What each symbol does to the states:
j681 ω j257
j681 χ j258
j681 ε j47
j681 ζ j687
j681 π j883
j681 ψ j432
j414 ω j953
j414 χ j733
j414 ε j683
j414 ζ j248
j414 π j958
j414 ψ j992
j529 ω j619
j529 χ j500
j529 ε j22
j529 ζ j699
j529 π j225
j529 ψ j821
j712 ω j948
j712 χ j8
j712 ε j953
j712 ζ j757
j712 π j992
j712 ψ j248
j789 ω j887
j789 χ j354
j789 ε j500
j789 ζ j881
j789 π j911
j789 ψ j484
j326 ω j500
j326 χ j666
j326 ε j497
j326 ζ j484
j326 π j960
j326 ψ j911
j484 ω j989
j484 χ j789
j484 ε j529
j484 ζ j555
j484 π j500
j484 ψ j887
j908 ω j958
j908 χ j257
j908 ε j831
j908 ζ j414
j908 π j727
j908 ψ j947
j225 ω j534
j225 χ j632
j225 ε j881
j225 ζ j619
j225 π j164
j225 ψ j22
j164 ω j555
j164 χ j735
j164 ε j887
j164 ζ j534
j164 π j484
j164 ψ j881
j735 ω j881
j735 χ j216
j735 ε j484
j735 ζ j22
j735 π j789
j735 ψ j164
j799 ω j883
j799 χ j900
j799 ε j286
j799 ζ j681
j799 π j553
j799 ψ j129
j425 ω j864
j425 χ j255
j425 ε j78
j425 ζ j727
j425 π j235
j425 ψ j850
j499 ω j735
j499 χ j748
j499 ε j354
j499 ζ j632
j499 π j643
j499 ψ j216
j887 ω j699
j887 χ j484
j887 ε j821
j887 ζ j537
j887 π j529
j887 ψ j989
j992 ω j6
j992 χ j414
j992 ε j141
j992 ζ j948
j992 π j683
j992 ψ j953
j354 ω j484
j354 χ j643
j354 ε j911
j354 ζ j164
j354 π j326
j354 ψ j789
j643 ω j789
j643 χ j190
j643 ε j326
j643 ζ j735
j643 π j666
j643 ψ j354
j534 ω j799
j534 χ j22
j534 ε j537
j534 ζ j849
j534 π j555
j534 ψ j900
j235 ω j687
j235 χ j711
j235 ε j432
j235 ζ j864
j235 π j681
j235 ψ j78
j666 ω j911
j666 χ j311
j666 ε j960
j666 ζ j789
j666 π j791
j666 ψ j326
j864 ω j244
j864 χ j850
j864 ε j837
j864 ζ j391
j864 π j687
j864 ψ j147
j911 ω j529
j911 χ j326
j911 ε j632
j911 ζ j887
j911 π j497
j911 ψ j500
j791 ω j497
j791 χ j757
j791 ε j499
j791 ζ j911
j791 π j748
j791 ψ j960
j537 ω j286
j537 χ j555
j537 ε j67
j537 ζ j129
j537 π j699
j537 ψ j553
j394 ω j757
j394 χ j635
j394 ε j248
j394 ζ j311
j394 π j712
j394 ψ j273
j190 ω j354
j190 χ j6
j190 ε j666
j190 ζ j216
j190 π j311
j190 ψ j643
j6 ω j643
j6 χ j953
j6 ε j311
j6 ζ j499
j6 π j398
j6 ψ j190
j883 ω j723
j883 χ j129
j883 ε j425
j883 ζ j257
j883 π j255
j883 ψ j47
j757 ω j960
j757 χ j273
j757 ε j748
j757 ζ j326
j757 π j948
j757 ψ j791
j8 ω j248
j8 χ j244
j8 ε j992
j8 ζ j273
j8 π j414
j8 ψ j712
j900 ω j129
j900 χ j534
j900 ε j553
j900 ζ j258
j900 π j537
j900 ψ j799
j248 ω j748
j248 χ j712
j248 ε j6
j248 ζ j791
j248 π j953
j248 ψ j948
j22 ω j900
j22 χ j225
j22 ε j555
j22 ζ j419
j22 π j881
j22 ψ j534
j391 ω j394
j391 χ j831
j391 ε j8
j391 ζ j141
j391 π j244
j391 ψ j635
j837 ω j414
j837 χ j687
j837 ε j947
j837 ζ j8
j837 π j908
j837 ψ j733
j497 ω j225
j497 χ j960
j497 ε j735
j497 ζ j529
j497 π j216
j497 ψ j632
j553 ω j255
j553 χ j537
j553 ε j327
j553 ζ j883
j553 π j67
j553 ψ j286
j78 ω j837
j78 χ j235
j78 ε j257
j78 ζ j147
j78 π j432
j78 ψ j687
j216 ω j164
j216 χ j499
j216 ε j789
j216 ζ j225
j216 π j354
j216 ψ j735
j632 ω j22
j632 χ j497
j632 ε j164
j632 ζ j821
j632 π j735
j632 ψ j225
j947 ω j683
j947 χ j908
j947 ε j391
j947 ζ j992
j947 π j831
j947 ψ j958
j699 ω j327
j699 χ j989
j699 ε j419
j699 ζ j286
j699 π j619
j699 ψ j67
j419 ω j258
j419 χ j619
j419 ε j799
j419 ζ j711
j419 π j900
j419 ψ j849
j953 ω j190
j953 χ j992
j953 ε j398
j953 ζ j748
j953 π j141
j953 ψ j6
j989 ω j67
j989 χ j887
j989 ε j619
j989 ζ j553
j989 π j821
j989 ψ j699
j273 ω j791
j273 χ j394
j273 ε j948
j273 ζ j666
j273 π j248
j273 ψ j757
j850 ω j147
j850 χ j425
j850 ε j687
j850 ζ j831
j850 π j78
j850 ψ j864
j327 ω j235
j327 χ j67
j327 ε j258
j327 ζ j425
j327 π j849
j327 ψ j711
j500 ω j821
j500 χ j911
j500 ε j225
j500 ζ j989
j500 π j632
j500 ψ j529
j398 ω j666
j398 χ j141
j398 ε j757
j398 ζ j643
j398 π j273
j398 ψ j311
j687 ω j733
j687 χ j78
j687 ε j908
j687 ζ j244
j687 π j257
j687 ψ j837
j881 ω j537
j881 χ j164
j881 ε j989
j881 ζ j900
j881 π j887
j881 ψ j555
j244 ω j712
j244 χ j147
j244 ε j414
j244 ζ j394
j244 π j733
j244 ψ j8
j727 ω j391
j727 χ j723
j727 ε j147
j727 ζ j958
j727 π j864
j727 ψ j831
j960 ω j632
j960 χ j791
j960 ε j216
j960 ζ j500
j960 π j499
j960 ψ j497
j141 ω j311
j141 χ j683
j141 ε j273
j141 ζ j190
j141 π j394
j141 ψ j398
j821 ω j419
j821 χ j529
j821 ε j534
j821 ζ j67
j821 π j22
j821 ψ j619
j67 ω j711
j67 χ j699
j67 ε j849
j67 ζ j255
j67 π j419
j67 ψ j327
j311 ω j326
j311 χ j398
j311 ε j791
j311 ζ j354
j311 π j757
j311 ψ j666
j831 ω j635
j831 χ j727
j831 ε j244
j831 ζ j683
j831 π j147
j831 ψ j391
j635 ω j273
j635 χ j391
j635 ε j712
j635 ζ j398
j635 π j8
j635 ψ j394
j257 ω j947
j257 χ j432
j257 ε j727
j257 ζ j733
j257 π j723
j257 ψ j908
j619 ω j849
j619 χ j821
j619 ε j900
j619 ζ j327
j619 π j534
j619 ψ j419
j286 ω j425
j286 χ j553
j286 ε j711
j286 ζ j47
j286 π j327
j286 ψ j255
j948 ω j499
j948 χ j248
j948 ε j190
j948 ζ j960
j948 π j6
j948 ψ j748
j47 ω j727
j47 χ j883
j47 ε j850
j47 ζ j908
j47 π j425
j47 ψ j723
j733 ω j992
j733 χ j837
j733 ε j958
j733 ζ j712
j733 π j947
j733 ψ j414
j555 ω j553
j555 χ j881
j555 ε j699
j555 ζ j799
j555 π j989
j555 ψ j537
j723 ω j831
j723 χ j47
j723 ε j864
j723 ζ j947
j723 π j850
j723 ψ j727
j147 ω j8
j147 χ j864
j147 ε j733
j147 ζ j635
j147 π j837
j147 ψ j244
j129 ω j47
j129 χ j799
j129 ε j255
j129 ζ j432
j129 π j286
j129 ψ j883
j849 ω j681
j849 χ j419
j849 ε j129
j849 ζ j235
j849 π j799
j849 ψ j258
j958 ω j141
j958 χ j947
j958 ε j635
j958 ζ j953
j958 π j391
j958 ψ j683
j432 ω j908
j432 χ j681
j432 ε j723
j432 ζ j837
j432 π j47
j432 ψ j257
j683 ω j398
j683 χ j958
j683 ε j394
j683 ζ j6
j683 π j635
j683 ψ j141
j258 ω j432
j258 χ j849
j258 ε j883
j258 ζ j78
j258 π j129
j258 ψ j681
j748 ω j216
j748 χ j948
j748 ε j643
j748 ζ j497
j748 π j190
j748 ψ j499
j711 ω j78
j711 χ j327
j711 ε j681
j711 ζ j850
j711 π j258
j711 ψ j235
j255 ω j850
j255 χ j286
j255 ε j235
j255 ζ j723
j255 π j711
j255 ψ j425

In the rows, 56 stands for zero.

The rows follow the links: the fewer symbols apart two states are, the more alike their rows tend to be.

Each row is also shifted at random along 2 hidden directions that mean nothing.

One row for each state, in no order:
Each row is one state's numbers.
1: 63 59 18 36 82 67 69 36 45 67 34 42 73 68 29 43 82 75 87 94 42 56 63 36 51 40 78 65 77 36 61
2: 35 93 50 58 63 89 36 69 60 37 90 55 64 50 88 56 27 37 52 26 49 65 33 44 42 34 46 39 60 73 72
3: 30 64 52 70 56 79 60 48 54 42 48 63 49 54 60 46 40 39 34 70 92 54 39 54 67 42 29 31 57 43 59
4: 33 64 66 74 54 68 60 51 57 52 62 65 46 59 45 56 50 45 32 52 86 45 37 52 70 58 34 38 48 54 48
5: 39 65 65 43 72 33 62 39 58 88 84 87 30 52 42 53 66 63 69 33 47 36 42 47 65 56 51 71 50 73 43
6: 38 84 56 62 64 51 44 55 50 47 68 72 53 74 48 59 47 33 70 40 62 53 55 45 32 42 55 58 68 58 57
7: 42 75 43 46 59 43 27 37 55 47 34 88 61 65 61 54 41 45 68 73 62 55 62 53 51 47 49 38 75 31 77
8: 50 58 35 37 81 60 70 32 41 78 55 65 49 57 46 37 70 64 78 74 54 41 50 36 59 41 63 69 69 46 55
9: 30 72 58 68 63 68 45 51 62 49 67 53 63 51 51 49 51 53 41 38 65 39 36 35 66 53 42 29 53 68 39
10: 43 79 65 48 55 38 22 43 59 47 54 83 51 65 64 62 46 39 70 51 57 51 58 53 49 51 46 46 67 48 71
11: 56 49 74 74 32 31 48 62 60 57 58 67 66 64 43 66 46 76 31 31 70 47 58 70 68 93 57 44 46 63 27
12: 76 36 68 70 52 57 80 68 47 69 67 21 65 53 41 62 75 84 47 42 46 44 55 43 64 79 78 75 46 78 22
13: 76 46 77 67 49 73 71 78 52 61 83 20 56 49 69 65 65 67 42 37 46 53 45 54 62 69 70 71 44 76 44
14: 34 66 53 40 67 40 62 36 60 84 75 93 35 51 54 50 56 57 68 44 54 46 49 56 63 50 44 64 52 65 57
15: 33 59 69 76 54 54 59 52 54 59 59 66 47 64 31 57 53 54 34 50 89 46 41 54 70 69 35 41 47 56 35
16: 85 44 88 43 36 43 48 71 55 65 70 60 40 47 94 70 56 58 61 50 40 66 64 74 57 70 69 79 48 58 77
17: 70 49 90 81 44 47 44 81 67 40 62 28 54 62 43 79 75 40 45 40 54 55 69 61 52 72 60 54 44 75 41
18: 70 25 54 63 53 63 89 58 63 65 52 37 55 38 55 54 68 74 47 64 50 51 65 59 73 65 61 65 40 70 36
19: 68 44 72 83 53 48 57 74 59 48 44 21 64 71 18 73 89 54 51 58 58 50 75 51 50 74 68 56 51 64 29
20: 72 53 42 42 70 44 65 56 61 65 53 44 63 59 37 56 82 66 88 66 29 64 76 50 43 48 78 76 61 65 57
21: 43 77 49 52 59 53 29 48 50 43 37 82 52 70 68 56 40 29 72 73 67 56 64 55 43 35 50 45 77 33 81
22: 34 79 28 67 68 73 53 47 56 45 55 49 83 61 43 43 43 61 57 46 55 51 49 36 50 45 60 35 68 58 40
23: 68 23 48 60 52 77 88 59 67 60 49 38 52 34 64 49 62 65 44 76 57 66 63 69 74 53 53 57 43 61 54
24: 40 67 61 40 70 50 60 40 52 83 84 82 27 47 64 51 61 54 66 39 48 41 43 44 66 45 51 72 53 71 59
25: 84 37 72 37 39 74 55 70 49 55 57 62 44 41 111 62 43 52 45 74 58 82 50 85 63 58 49 65 50 39 101
26: 42 82 66 54 63 56 29 57 50 38 64 79 43 65 82 60 36 15 67 49 65 61 52 58 36 32 47 54 73 48 81
27: 35 67 35 35 66 48 54 38 64 71 58 97 50 52 59 45 38 57 67 55 58 58 48 67 61 46 40 52 56 50 69
28: 63 45 42 72 32 58 54 60 52 31 20 59 80 59 69 52 23 58 39 69 76 68 71 79 57 64 57 34 63 32 57
29: 38 73 60 40 60 27 37 41 73 75 76 96 53 54 49 57 56 68 67 29 47 50 46 61 63 66 41 49 50 72 57
30: 72 53 34 38 65 66 61 62 60 51 49 52 57 51 75 53 56 46 86 74 30 79 78 65 36 28 70 74 65 53 84
31: 32 76 92 70 57 68 36 60 69 50 98 54 39 44 69 65 50 40 29 15 60 38 26 36 70 60 29 37 40 90 47
32: 83 36 89 48 42 29 56 61 59 83 61 56 46 58 45 76 83 84 52 55 46 55 57 69 73 97 59 72 41 64 51
33: 66 65 42 37 75 70 58 56 60 65 64 41 64 56 54 51 79 64 80 67 32 63 54 42 50 46 70 68 62 64 71
34: 44 84 69 32 51 66 13 53 69 37 70 91 45 46 114 61 23 29 54 49 53 72 38 67 53 39 27 37 65 47 107
35: 73 32 40 63 53 87 86 65 46 51 50 26 64 44 80 46 51 67 45 71 54 63 58 60 62 49 70 67 53 51 51
36: 37 56 49 72 46 60 64 54 49 47 39 71 63 69 42 53 40 57 34 68 96 54 49 67 66 65 39 36 55 38 47
37: 41 76 46 39 57 48 31 39 68 53 57 93 59 51 75 51 37 53 62 58 55 67 47 64 55 49 39 37 64 48 81
38: 44 53 52 73 39 57 63 56 50 47 39 71 65 68 47 53 34 62 28 62 90 57 48 73 65 72 43 40 55 40 42
39: 58 68 35 27 76 98 64 48 46 58 64 51 51 47 92 39 52 44 74 83 48 66 39 42 52 21 55 63 73 39 94
40: 36 89 52 54 63 85 36 68 52 30 80 67 51 61 94 55 20 14 59 40 62 77 39 59 26 20 43 53 70 59 91
41: 79 43 69 51 53 25 56 60 56 69 58 58 50 54 57 68 73 62 79 46 30 54 82 62 46 64 79 85 55 69 55
42: 34 70 46 38 66 43 58 38 63 77 68 95 44 53 51 47 49 62 69 46 55 52 47 59 63 53 44 57 53 64 59
43: 76 46 52 47 57 47 57 62 53 60 54 55 51 50 74 59 60 52 82 62 31 65 81 67 42 43 76 78 63 59 71
44: 69 47 90 78 48 68 53 86 61 42 73 19 50 59 57 78 75 40 40 48 56 63 54 59 51 66 59 60 45 73 56
45: 79 42 50 65 51 90 81 77 40 46 58 16 67 58 70 52 56 61 44 72 59 69 54 56 54 51 69 65 54 50 58
46: 61 66 29 29 78 85 62 45 45 63 54 44 60 53 66 42 65 57 78 85 44 66 49 39 50 29 63 66 72 43 81
47: 34 73 38 73 64 68 50 45 60 45 55 51 76 57 38 44 49 55 48 48 65 42 43 34 59 46 51 32 61 59 38
48: 74 34 70 44 48 62 69 66 66 65 57 53 49 49 64 61 69 68 44 75 61 71 51 78 75 72 43 62 39 53 72
49: 76 48 58 65 52 103 73 82 45 32 61 17 61 56 84 62 50 40 37 73 66 78 50 66 46 41 59 58 54 46 80
50: 63 48 63 78 32 43 46 66 63 32 37 57 72 57 66 66 38 59 36 50 62 60 74 72 53 75 58 41 54 49 45
51: 28 66 43 69 60 98 57 52 57 34 49 58 50 51 78 42 29 27 35 74 89 60 35 54 62 30 29 26 60 36 70
52: 40 85 76 64 62 39 32 58 54 51 78 75 44 72 49 68 56 30 69 29 55 48 53 47 38 50 53 62 65 66 56
53: 35 83 36 64 67 61 46 56 52 47 66 56 76 69 40 49 45 52 63 38 53 56 49 39 39 43 62 49 68 64 46
54: 68 35 78 44 41 103 65 83 78 44 84 47 27 19 134 63 42 36 26 62 57 89 34 89 73 41 23 52 32 66 106
55: 35 75 19 71 69 67 57 39 56 47 39 46 89 65 24 39 52 70 57 57 64 43 53 30 54 52 59 32 66 50 29
56: 65 46 90 80 31 30 36 76 71 39 62 49 60 49 62 78 51 54 38 25 52 51 67 66 57 83 55 46 45 76 37
57: 74 48 57 44 63 44 56 65 62 60 63 53 50 51 71 62 64 50 84 52 26 66 77 66 41 45 73 81 57 67 71
58: 62 52 74 72 28 60 43 74 64 35 58 65 63 48 95 64 21 50 29 37 69 66 52 80 56 69 42 40 48 55 62
59: 51 52 59 73 39 45 56 60 54 48 46 69 68 66 44 59 40 69 33 46 82 51 54 71 66 82 49 41 48 49 36
60: 76 38 29 70 57 93 89 65 34 41 25 18 78 68 47 47 59 63 48 96 71 74 62 56 46 47 76 62 66 31 56
61: 81 42 66 46 48 38 55 62 52 64 50 57 50 50 74 63 61 59 75 56 37 59 80 68 49 58 77 82 58 55 67
62: 84 42 82 44 42 41 51 69 52 61 64 62 41 48 95 69 54 52 65 49 37 65 67 73 51 61 67 80 53 59 78
63: 64 46 71 82 37 48 41 74 66 30 42 38 64 56 60 70 52 43 40 53 59 59 77 66 51 69 60 44 51 60 49
64: 73 32 60 69 55 60 83 64 54 69 61 28 62 41 56 53 68 77 46 49 48 46 60 53 72 69 74 70 44 75 31
65: 36 90 46 63 67 62 46 56 53 44 69 62 66 70 45 56 42 44 66 34 55 56 49 44 37 42 60 54 68 65 52
66: 37 80 74 36 55 36 25 52 77 66 91 97 44 48 75 66 46 56 60 22 43 55 37 65 61 64 32 45 48 79 73
67: 43 82 67 49 59 67 21 59 56 36 63 80 39 58 99 60 24 9 62 53 65 67 47 63 36 24 38 48 72 43 99
68: 69 28 68 52 51 46 78 58 68 77 53 49 52 50 33 63 86 80 46 69 56 57 60 68 79 84 51 61 35 67 45
69: 66 29 83 59 49 59 73 71 78 74 82 43 38 28 67 65 75 68 38 44 47 56 53 67 79 72 45 64 24 85 49
70: 88 38 76 41 40 61 55 68 50 56 54 61 43 49 104 63 48 56 53 71 53 75 59 79 58 60 60 75 55 40 92
71: 69 68 81 35 64 61 42 76 74 64 107 44 42 38 87 71 72 44 74 30 12 68 47 55 43 46 61 76 49 97 86
72: 41 75 37 38 57 50 33 36 64 48 36 90 66 62 63 47 37 53 69 71 60 65 56 63 53 50 45 35 70 34 80
73: 78 36 83 45 42 57 62 70 65 69 67 53 44 47 74 68 70 69 43 63 55 68 47 78 72 78 48 66 38 58 73
74: 41 57 47 73 54 62 68 48 49 54 38 69 58 69 33 48 45 56 32 71 98 55 47 68 69 62 41 38 56 37 43
75: 54 63 39 34 79 64 66 34 41 81 59 58 50 57 50 41 73 63 78 70 46 42 48 30 58 44 65 72 67 48 58
76: 44 73 91 41 67 57 50 52 60 87 115 72 18 37 87 61 63 45 64 19 41 39 29 42 65 53 43 78 47 87 69
77: 67 44 68 79 42 60 45 78 64 27 41 35 64 57 62 68 50 37 46 62 63 64 76 66 47 55 56 42 53 54 55
78: 69 30 66 60 43 96 78 78 63 50 77 34 44 20 120 56 37 44 35 53 48 70 45 67 67 42 46 62 39 69 75
79: 75 43 62 80 57 61 69 69 46 48 45 15 69 73 18 69 87 61 49 67 63 58 66 48 50 69 74 65 51 57 35
80: 68 63 38 33 75 72 59 59 59 60 63 44 63 52 62 51 71 56 81 68 33 72 60 50 42 37 68 68 63 60 83

Some states, each with its row:
j699 7
j958 69
j394 13
j273 79
j831 32
j398 44
j537 34
j22 6
j484 55
j711 8
j257 43
j499 59
j67 66
j849 42
j989 26
j953 60
j534 21
j643 11
j414 23
j789 51
j864 61
j164 22
j911 3
j258 76
j799 27

Row, symbols taken left to right, then the row they reach:
48 ζ ψ: 49
74 ω ζ: 67
16 π: 62
29 ε: 14
47 π χ: 4
65 π: 53
15 χ ω: 31
2 χ: 9
72 ε ζ: 39
45 χ ζ: 19
37 ε ζ: 46
10 χ: 52
35 ω ε: 63
73 ε: 54
36 π χ: 28
68 ψ ψ: 12
38 χ χ: 77
18 π ε: 64

